[[-61 -59  18 -18  18 -25  40  -8   3  63  40  10  48]
 [-30 -35 -10 -25  31 -35  40 -26  20  36  40 -16  42]
 [-24 -16  35  15 -17  20  -5  27 -19  24  -5  33   2]]
->
[[-59  18 -18  18 -25  40  -8   3  63  40  10  48 -61]
 [-35 -10 -25  31 -35  40 -26  20  36  40 -16  42 -30]
 [-16  35  15 -17  20  -5  27 -19  24  -5  33   2 -24]]

[[ 13  87  65]
 [-75  45  16]
 [-50  25  27]
 [-58  64  60]
 [ 26  30  42]
 [-35  53  53]
 [-69  66  31]
 [-59  23  33]
 [-57  62  61]
 [ 23  79  80]
 [ 34  40  28]
 [-13  56  16]]
->
[[ 87  65  13]
 [ 45  16 -75]
 [ 25  27 -50]
 [ 64  60 -58]
 [ 30  42  26]
 [ 53  53 -35]
 [ 66  31 -69]
 [ 23  33 -59]
 [ 62  61 -57]
 [ 79  80  23]
 [ 40  28  34]
 [ 56  16 -13]]

[[  5  -9 -14 -18 -30 -39 -28 -32 -26]
 [ 67  47 -24   1 -50   0  18  16  36]
 [ 73  57 -20  -2 -58  24  14 -26  30]
 [ 11  21   1  14 -22  13 -15  27  -5]]
->
[[ -9 -14 -18 -30 -39 -28 -32 -26   5]
 [ 47 -24   1 -50   0  18  16  36  67]
 [ 57 -20  -2 -58  24  14 -26  30  73]
 [ 21   1  14 -22  13 -15  27  -5  11]]

[[-45 -42 -23  -7  -2   4 -19  -2 -14 -28 -53 -12 -33  17]
 [ 47 -10  -6   5  36  22  33  -5   8 -22  42  -4   9   4]
 [ 45 -45  -8  44  50  25  68 -31  46  13  -5  -5 -25  22]
 [ 29 -61 -56 -43  57  66  10 -14  25 -58 -54 -39 -55  -2]]
->
[[-42 -23  -7  -2   4 -19  -2 -14 -28 -53 -12 -33  17 -45]
 [-10  -6   5  36  22  33  -5   8 -22  42  -4   9   4  47]
 [-45  -8  44  50  25  68 -31  46  13  -5  -5 -25  22  45]
 [-61 -56 -43  57  66  10 -14  25 -58 -54 -39 -55  -2  29]]

[[-36 -14  11 -72  68 -73  61  54  -8  65   0]
 [-58 -62  28  -7  24  55  56  59 -10  27 -28]
 [ 60  31  45 -48  -9 -61  -6 -32  29  16  41]
 [ 42 -18  64 -68 -17 -58  32 -47  40  42  19]]
->
[[-14  11 -72  68 -73  61  54  -8  65   0 -36]
 [-62  28  -7  24  55  56  59 -10  27 -28 -58]
 [ 31  45 -48  -9 -61  -6 -32  29  16  41  60]
 [-18  64 -68 -17 -58  32 -47  40  42  19  42]]

[[-30   3  22  -6 -15  26 -34  31 -22  19   9 -35  32  -8   4]
 [-18 -32  -9  13 -13  16 -17   2 -15   6  30 -37  13  33 -75]
 [-38  16  21  -7 -18  12 -28  22 -29  17   3 -40  42  -7  18]
 [ 19 -16   7 -15  30  22  60   7  -5  33 -13  18  10 -13  13]
 [ 55  11 -10  -6  22 -21  33 -24   2  18 -12  22 -37 -12 -12]
 [ 10  23 -30  39  -6 -19 -28 -36   2 -30   5 -11 -28  10 -36]]
->
[[  3  22  -6 -15  26 -34  31 -22  19   9 -35  32  -8   4 -30]
 [-32  -9  13 -13  16 -17   2 -15   6  30 -37  13  33 -75 -18]
 [ 16  21  -7 -18  12 -28  22 -29  17   3 -40  42  -7  18 -38]
 [-16   7 -15  30  22  60   7  -5  33 -13  18  10 -13  13  19]
 [ 11 -10  -6  22 -21  33 -24   2  18 -12  22 -37 -12 -12  55]
 [ 23 -30  39  -6 -19 -28 -36   2 -30   5 -11 -28  10 -36  10]]

[[ 22  50]
 [ 37  72]
 [-37 -86]
 [ 25  72]]
->
[[ 50  22]
 [ 72  37]
 [-86 -37]
 [ 72  25]]

[[-17  -4  -2  77  23 -14  -9   6]
 [-16  -2  -5  72  26 -11  -9   6]
 [-17  -6   1  83  18 -18  -9   7]
 [-14  -3   3  84   2 -19  -8   8]
 [-16  -2  -4  73  26 -11  -9   6]
 [-14  -8   2  86   5 -21  -5   8]
 [-15   0   4  83   3 -16 -13   7]
 [-15   1   4  83   3 -16 -14   7]
 [-17  -7   2  85  16 -19  -9   7]
 [-15  -8   2  86   7 -21  -5   8]]
->
[[ -4  -2  77  23 -14  -9   6 -17]
 [ -2  -5  72  26 -11  -9   6 -16]
 [ -6   1  83  18 -18  -9   7 -17]
 [ -3   3  84   2 -19  -8   8 -14]
 [ -2  -4  73  26 -11  -9   6 -16]
 [ -8   2  86   5 -21  -5   8 -14]
 [  0   4  83   3 -16 -13   7 -15]
 [  1   4  83   3 -16 -14   7 -15]
 [ -7   2  85  16 -19  -9   7 -17]
 [ -8   2  86   7 -21  -5   8 -15]]

[[ 30  62 -13  12  -7  13  24   1  44 -37]
 [-80 -35  11 -43  34  25 -39 -57  42  52]]
->
[[ 62 -13  12  -7  13  24   1  44 -37  30]
 [-35  11 -43  34  25 -39 -57  42  52 -80]]
---
[[-10  -3  12  12 -16]
 [-20  -6  27  25 -35]
 [-37 -11  48  46 -61]
 [-26  -6  33  30 -42]
 [-25  -7  33  31 -41]
 [  9   3 -11 -12  15]
 [-18  -5  24  23 -30]
 [ 14   4 -17 -17  23]
 [-30  -8  40  38 -50]
 [-13  -4  18  17 -22]
 [ 18   5 -24 -21  29]
 [ 18   5 -22 -21  28]]
->
[[-10  12 -16]
 [-20  27 -35]
 [-37  48 -61]
 [-26  33 -42]
 [-25  33 -41]
 [  9 -11  15]
 [-18  24 -30]
 [ 14 -17  23]
 [-30  40 -50]
 [-13  18 -22]
 [ 18 -24  29]
 [ 18 -22  28]]

[[-11 -21  -8]
 [-38   8 -43]
 [ 41 -11  63]
 [-21  28 -30]]
->
[[-11  -8]
 [-38 -43]
 [ 41  63]
 [-21 -30]]

[[  8  -2  -9 -16  58 -59]
 [ 52 -11  58  -5  37  37]
 [ 61  57 -57 -68  -7  60]
 [ -2  69 -10  42 -19 -23]
 [ 54   6 -61  30  20   4]
 [ 12 -46  59  -3  -9 -64]
 [ 12  37 -34   7 -21  11]
 [ 39  41  68  -3  53  65]
 [ 43 -32  57 -62  10 -59]
 [ 16 -67  47   0   4  28]
 [-22 -15   8 -62  46 -34]
 [ 17  12  54  49 -65 -34]]
->
[[  8  -9  58]
 [ 52  58  37]
 [ 61 -57  -7]
 [ -2 -10 -19]
 [ 54 -61  20]
 [ 12  59  -9]
 [ 12 -34 -21]
 [ 39  68  53]
 [ 43  57  10]
 [ 16  47   4]
 [-22   8  46]
 [ 17  54 -65]]

[[ -4  -4  22   0 -17 -21  -5   6   7  -2 -24 -11]
 [ 29   5  -3  28 -10  16  19   6 -15 -39  33   6]
 [-14  -5  24 -31   6   8 -36  -9  18   9 -24   7]
 [  0  -2  10  10  16   2  -1  -1   4   2 -12 -12]
 [  1  13  -2  21 -13   1 -17   3   1   3  -2  -9]
 [ 31 -58  13   8 -15  -7 -41  -8   1   1  -1 -48]
 [-25   1  -6  49 -35  -2 -11 -52  61 -19  -8 -34]
 [ 25   7  -4  31   0  -6  27   8  23  -2   2 -28]]
->
[[ -4  22 -17  -5   7 -24]
 [ 29  -3 -10  19 -15  33]
 [-14  24   6 -36  18 -24]
 [  0  10  16  -1   4 -12]
 [  1  -2 -13 -17   1  -2]
 [ 31  13 -15 -41   1  -1]
 [-25  -6 -35 -11  61  -8]
 [ 25  -4   0  27  23   2]]

[[-26  43]
 [-42 -68]
 [ 13  39]
 [-55 -48]
 [ 77   1]
 [-21  74]]
->
[[-26]
 [-42]
 [ 13]
 [-55]
 [ 77]
 [-21]]

[[ 61  67 -56  38  17  62  43   4  12  66 -54 -35 -45  60 -62  48]
 [-51 -61  35  58  45  17 -39  28 -63  11  23 -15  38  52 -56  46]
 [-29  54  51  -6  14  16 -60  67  -9  -6  31 -32  31 -32  -5 -63]]
->
[[ 61 -56  17  43  12 -54 -45 -62]
 [-51  35  45 -39 -63  23  38 -56]
 [-29  51  14 -60  -9  31  31  -5]]
